Here is a tiny trained network, its code and every weight. The questions are about switching its units off for an input and a target symbol, where a switched-off unit gives its printed mean instead of its output.

import numpy as np


def w(rows, s, z=0):
    codes = np.array(rows[::2]) - 128.0
    scale = np.full(codes.shape[1], s)
    scale[-1] = z or s
    return codes * scale


def f(y):
    return np.maximum(y, 0)


def softmax(a):
    e = np.exp(a - a.max(-1, keepdims=True))
    return e / e.sum(-1, keepdims=True)


def log_softmax(a):
    a = a - a.max(-1, keepdims=True)
    return a - np.log(np.exp(a).sum(-1, keepdims=True))


def net(x, mask):
    ids = ['ΔΛΠΣΩβζηθτ'.index(c) for c in x.split()]
    T = len(ids)
    res = E[ids] + P[:T]
    r = res
    for j in range(2):
        rows = slice(2 * j, 2 * j + 2)
        q, k, v = (r @ M[0][rows].T for M in (Q, K, V))
        z = softmax(np.where(np.tri(T) > 0, q @ k.T / 2**0.5, -1e9)) @ v
        o = O[0][rows]
        res = res + np.where(mask[j], z, o[:, -1]) @ o[:, :-1]
    y = f(res @ A[0][:, :-1].T + A[0][:, -1])
    res = res + np.where(mask[2:10], y, B[0][:, -1]) @ B[0][:, :-1]
    return log_softmax(res[-1] @ U[:, :-1].T + U[:, -1])


Q, K, V, O, A, B = {}, {}, {}, {}, {}, {}
E = w([
[93,110,147],'Δ',
[69,121,148],'Λ',
[57,105,144],'Π',
[168,181,105],'Σ',
[9,154,18],'Ω',
[103,134,254],'β',
[146,23,112],'ζ',
[73,109,167],'η',
[126,154,12],'θ',
[177,52,203],'τ',
],0.013)
P = w([
[255,147,88],'0',
[76,166,90],'1',
[196,128,137],'2',
[87,164,83],'3',
[55,103,112],'4',
[171,155,133],'5',
[66,162,99],'6',
[52,112,85],'7',
],0.008)
Q[0] = w([
[34,164,4],'head 0',
[83,125,245],'head 0',
[140,187,119],'head 1',
[120,93,60],'head 1',
],0.014)
K[0] = w([
[176,165,95],'head 0',
[149,2,172],'head 0',
[74,150,104],'head 1',
[193,158,111],'head 1',
],0.013)
V[0] = w([
[191,191,53],'head 0',
[161,136,1],'head 0',
[100,178,215],'head 1',
[125,200,243],'head 1',
],0.0097)
O[0] = w([
[85,83,238,172],'head 0',
[2,99,220,249],'head 0',
[155,222,46,12],'head 1',
[96,206,13,12],'head 1',
],0.0077,0.0019)
A[0] = w([
[27,100,47,131],'neuron 0',
[101,43,176,152],'neuron 1',
[153,235,69,110],'neuron 2',
[2,241,133,192],'neuron 3',
[197,195,207,39],'neuron 4',
[111,136,177,3],'neuron 5',
[88,56,51,117],'neuron 6',
[149,69,22,73],'neuron 7',
],0.0082,0.0062)
B[0] = w([
[216,212,140,171],'neuron 0',
[120,169,68,255],'neuron 1',
[47,111,200,167],'neuron 2',
[216,45,131,200],'neuron 3',
[180,165,156,135],'neuron 4',
[1,136,139,133],'neuron 5',
[177,165,216,166],'neuron 6',
[141,145,192,152],'neuron 7',
],0.0087,0.01)
U = w([
[144,128,37,189],'Δ',
[139,125,60,66],'Λ',
[142,119,57,104],'Π',
[148,178,182,122],'Σ',
[104,136,120,50],'Ω',
[206,247,148,170],'β',
[177,1,101,197],'ζ',
[150,139,58,105],'η',
[53,141,135,53],'θ',
[224,98,60,3],'τ',
],0.0088,0.006)

Each question gives the input, a string of symbols that net reads in full, and the target symbol t.
The units are the heads (2 rows each of Q, K, V and O) and the neurons (one row each of A and B). Each row of codes is followed by its name. A weight is (code - 128) times the scale printed after its matrix; where a second scale follows, it is the last column's (O, A, B and U).
mask holds one flag per unit, heads first, then neurons. A switched-off unit (its flag False) gives its mean, the last column of its rows in O or B, instead of its output. The means were averaged over made-up inputs and are rounded, as every weight is.
A unit's drop is (log p(t) with every unit on - log p(t) with that unit switched off) / (log p(t) with every unit on - log p(t) with every unit switched off).
The circuit of an input: a set's keep is (log p(t) with only the set's units on - log p(t) with every unit switched off) / (log p(t) with every unit on - log p(t) with every unit switched off). Starting from all 10 units, units are removed one at a time, each time the one whose removal leaves the highest keep (on an exact tie, the one counted first), for as long as the keep stays at least 0.8.
circuit, biggest first: the units of the circuit, biggest drop first
unit that matters most: the unit with the biggest drop
top k neurons: the k neurons with the biggest drops, biggest first
drop when u is switched off: that unit's drop, to one decimal
input β β ζ Π Λ, target β: circuit, biggest first	[neuron 0; head 1]
input Σ Π ζ ζ Σ Δ Π, target ζ: unit that matters most	neuron 3
input β Σ β ζ ζ, target β: circuit, biggest first	[head 1; neuron 0; neuron 6]
input Σ θ ζ ζ β Σ θ, target ζ: circuit, biggest first	[neuron 3; head 0]
input ζ ζ β Σ, target ζ: top 2 neurons	[neuron 3; neuron 0]
input θ ζ ζ Ω ζ, target θ: top 3 neurons	[neuron 3; neuron 1; neuron 5]
input β Σ β η Δ, target β: circuit, biggest first	[head 1; neuron 0]
input β θ Σ ζ ζ ζ β, target ζ: circuit, biggest first	[neuron 3; neuron 0]
input ζ θ η η, target ζ: top 2 neurons	[neuron 3; neuron 6]
input θ ζ η Ω, target θ: drop when head 1 is switched off	1.6
input Π ζ θ ζ ζ ζ Λ, target ζ: drop when neuron 3 is switched off	0.5
input ζ Σ ζ Λ, target ζ: drop when head 0 is switched off	0.1
